Each row is followed by its group and then its class within the group.
[ -9  -9  -7 -17   4  24   7  -1  -7   5  -4 -10   1  -5   8 -21  13   3
   3  -6   4  -1   8   5 -30  30 -32  -4   8 -24   4  24 -11  -7   3  29
  14  -2   6  -2 -17  14  -2  -3  -7   7 -10   5  -3   6 -14 -30] : H.W
[  3  -4   5  11  13   2   0 -10 -11   2   1  13  -2   1  -7  -1  -4  -6
   6   0  -5   3 -40   4  -9  17  -1   8  14 -11   5  -3   3  -7   0  -5
  27  -9   9   1   6   2  -3   1   2   7  -8   9   7 -11   1  12] : B.K
[  5  11  -3  -7   5   7  13  -1  -9 -10  -3   8  -6 -11  -8 -36  -9  -6
   0  -3   7 -16 -31   3  -8  16  10  -1   0   9  -3  -2   0  -4  -2  -6
  23 -10   1  -7  16  -1  -4  -3 -13   7  13   6  -2   1 -17   6] : Y.V
[ -5  -3  10   4  15   7 -21  -1   9   0   0  10   3   8  -7  12   4   0
   3   8  -1  -1   7  -3   2  -9  -2  10   7  23  -8 -19   2  -8   0   5
  -8   7   9  -4 -13  -7   4   9  -9 -16 -19  11   7  -2   6   7] : B.P
[  0 -13   3 -14  21  37   1  -3  -6 -10   2  10   0   1 -23  -3 -12   5
  25   1   7 -13 -56   7 -27  37 -49  43  17 -40  25  56  -6 -15   8  29
  56 -26   6  15  -6  25  -7  24 -11  25 -42  -1  16   4 -56 -32] : H.E
[ -5  -6  -3 -15   0  20 -11   9  -4  -4   1 -10   3   3   5  -3  14   9
   8   5   5   7  34  -2 -15   0 -32   9 -11  -1  -3  26 -10  -4   2  36
 -11  -3  -4  -2 -25   8   6  -2  -7 -13 -38  -9   2  17 -12 -21] : H.W
[ -4  17 -14 -18   0  12  34   2   3   5 -22  -6  -4   0  -8 -56 -12   2
 -18   8  20 -36  14   3 -30  -7  -5  15   2  21  17   8   2   3  -1  -5
 -14 -31   4 -27  11 -50  -4  -5  -8   4  42  -9  -1  10 -44  20] : Y.V
[  1  -5  -5  -9   6   5   7   1   8   0   6  -3   0  -5  -5  16 -12   4
  20 -10  -7 -11 -30   1  -2  16 -22   9  12 -46  19  32  -3  -5   5   5
  56 -13  -6  19  -3  28  -2  24   7  23   6  -6   4   2 -32 -45] : H.E
[ -2  -4  13  -8  25   4 -15  -9  -4   3   6  11  -6 -12 -17 -23 -10  -5
  11   2   8 -32  -3  -4  11  36   7   3  14   6  -8 -23   7 -14  -1   5
  53   1  20   5  16   4  -7  19 -20   5  -2  31   4 -16  -2  -2] : B.K
[ -9   4  15  -8  -3  -8 -23   2   6   1   0 -10  -1  -2  -2 -20 -12   1
 -17  13  15 -29  54   3  25  17   5  18  13  13   2   0  17   4   7   5
 -20   4   8   3  20 -27   3   9 -12  -4  -6   5 -13  -3   8  -2] : Y.F
[-11  -4  -4 -16   0  20  -1   7   6  -6  -4  -5   3   2   3 -14   3  10
  -6   4   3   9  13   1 -17  -2 -29  15   7 -11   5  23  -9  -7   1  32
   4  -3   2   1 -20   8  -3   7  -6   5 -23  -5   1   6 -16 -31] : H.W
[  2   1   8   6  14   5 -18   0   4   1   4   7   3  17  -9  12  -4   0
   7  14  -9  10  10  -2  -4 -18 -11  24   8  10   2  -7   3  -5   0  11
  -2  -8   5  -3 -17 -23   3   7   5 -17 -25  -5  16   2   3  13] : B.P
[ -4   0  -4  -6 -12   7   0   5  14   0   2  -5   5   4   5  12   4   9
   0   4  -9  19   3  -5  -4 -22 -18  -1  -4 -16   2  13 -12   3   0  11
   2   6  -5   4 -18  17  -2   6   7   4 -14 -11   2   6 -12 -25] : H.W
[-19  -5  -3 -13  -6  17   2  -4   1  17  -6 -17   2  -3  14 -36   9   9
 -11   2  -1  -8  49  -1 -18  18 -24  -6   9 -18   5   6 -10  -4   2  30
  10   7  18  -3 -14  -1  -6   4  -9   5  -9   9 -12  -3   0 -25] : H.W
[ -3  -7   6   6  21  17  -5 -11  -5   2  -1  13   2   6  -8  -7   0  -3
  10   3  -1  -6 -31  11 -21  21  -1  14  17  -3   5  -2  -2 -12   0   3
  21  -6  13  -7  -6  -4   0   4  -7  -2 -14  14  12  -8  -9  11] : B.K
[ -2  -2   8  -6   3   3  -1   2  16  -9 -13   6   0   4 -14   0  -9   3
  -8   3  22 -33  -6   4   6   9  -5  21   6  16  14  20  11   6   6  -7
 -18 -10   0  -2  17  -9  -1  16 -16  12   9   5  -3   1 -43   1] : Y.F
[ -9  -7 -13  -6  -1  14   9   4   2  10   0  -8   2   3   7  -5   7   9
  -1   0 -16  38  -1  -5 -19 -17 -23   1  10 -29   1  12 -17 -10   0  34
  27  -1   0   7 -26  14  -3   4  14  11 -22 -10   5   0   4 -30] : H.W
[  4   5   1  11   3   8  -1  -6   0  -5   6  16   4   7  -7   4   2  -3
   7   3  -8  13 -54   1 -17  -8  -8  -1   7  -1   0  -9  -8 -10  -4 -16
  23   7   6  -5 -13  11  -5   3  -2   0 -11   6  14  -6  -8   3] : B.K
[  2   5   4   8 -14  -1  10   1  27 -27 -15  22   3   3 -14   7 -15  -1
 -24  -3  16 -15 -56  10   0  -6  10   2  14  12  12  11   3   3   2 -41
 -14   8  -7  -5  20  20  -6  12 -12  28  34   6   0  -7 -48  -7] : Y.F
[ -7  -7  -5  -8   4  24  -6   5   2   3   0  -4   5  10   5  -1  15  12
   7   4  -9  22  21  -4 -27 -14 -35   6  -2  -6  -2  12 -16  -9  -1  32
  -1   1   5  -3 -37   5   1   0  -2 -13 -37  -6  10  12  -6 -15] : H.W
[  6   4  -4  10  12   6   2   2  -5  -8   2  13  -2  15  -9  10   1   1
  10   4 -10  29 -33  -4 -16 -25  -8  15  -2   6   1  -2  -4  -9  -4  10
   5 -13  -7  -3 -18  -4   5  -3  11 -10 -20 -10  17   5   1  14] : B.P
[  3  -3  -3  -2 -25  -7  18  -1  14  -5  -6   5  -1  -2  -2   4  -5   4
  -9  -2   4 -13 -26  -3   6  -7   6  -8 -21   6  10  10  -3  14   1 -29
 -11   6  -3   1  18  14  -5   3  -6  22  21  -5  -7  -4 -36   9] : Y.F
[  2  -5  17  11   9  -2 -31  -4   1  -3  10  10   5   4  -4  29   3  -2
  18   3  -3  -2  -3  -1  12   2  -8   5  -1   8  -5  -9   4  -2   0  -7
  -2  12   4   2 -12   8   0   7  -8 -18 -31  12   8  -3   5   6] : B.P
[  7  11   5  16  -4  -2  -4  -6 -16   0   3  11   0   0  -2 -14  -7  -8
   6   6  -3   4 -30   1  -7   7   9   2   0   2  -2 -13   2  -5  -3 -25
  15   3   5  -6   4  -9  -5 -10  -1  -8 -12   2   4  -7  12  28] : B.K
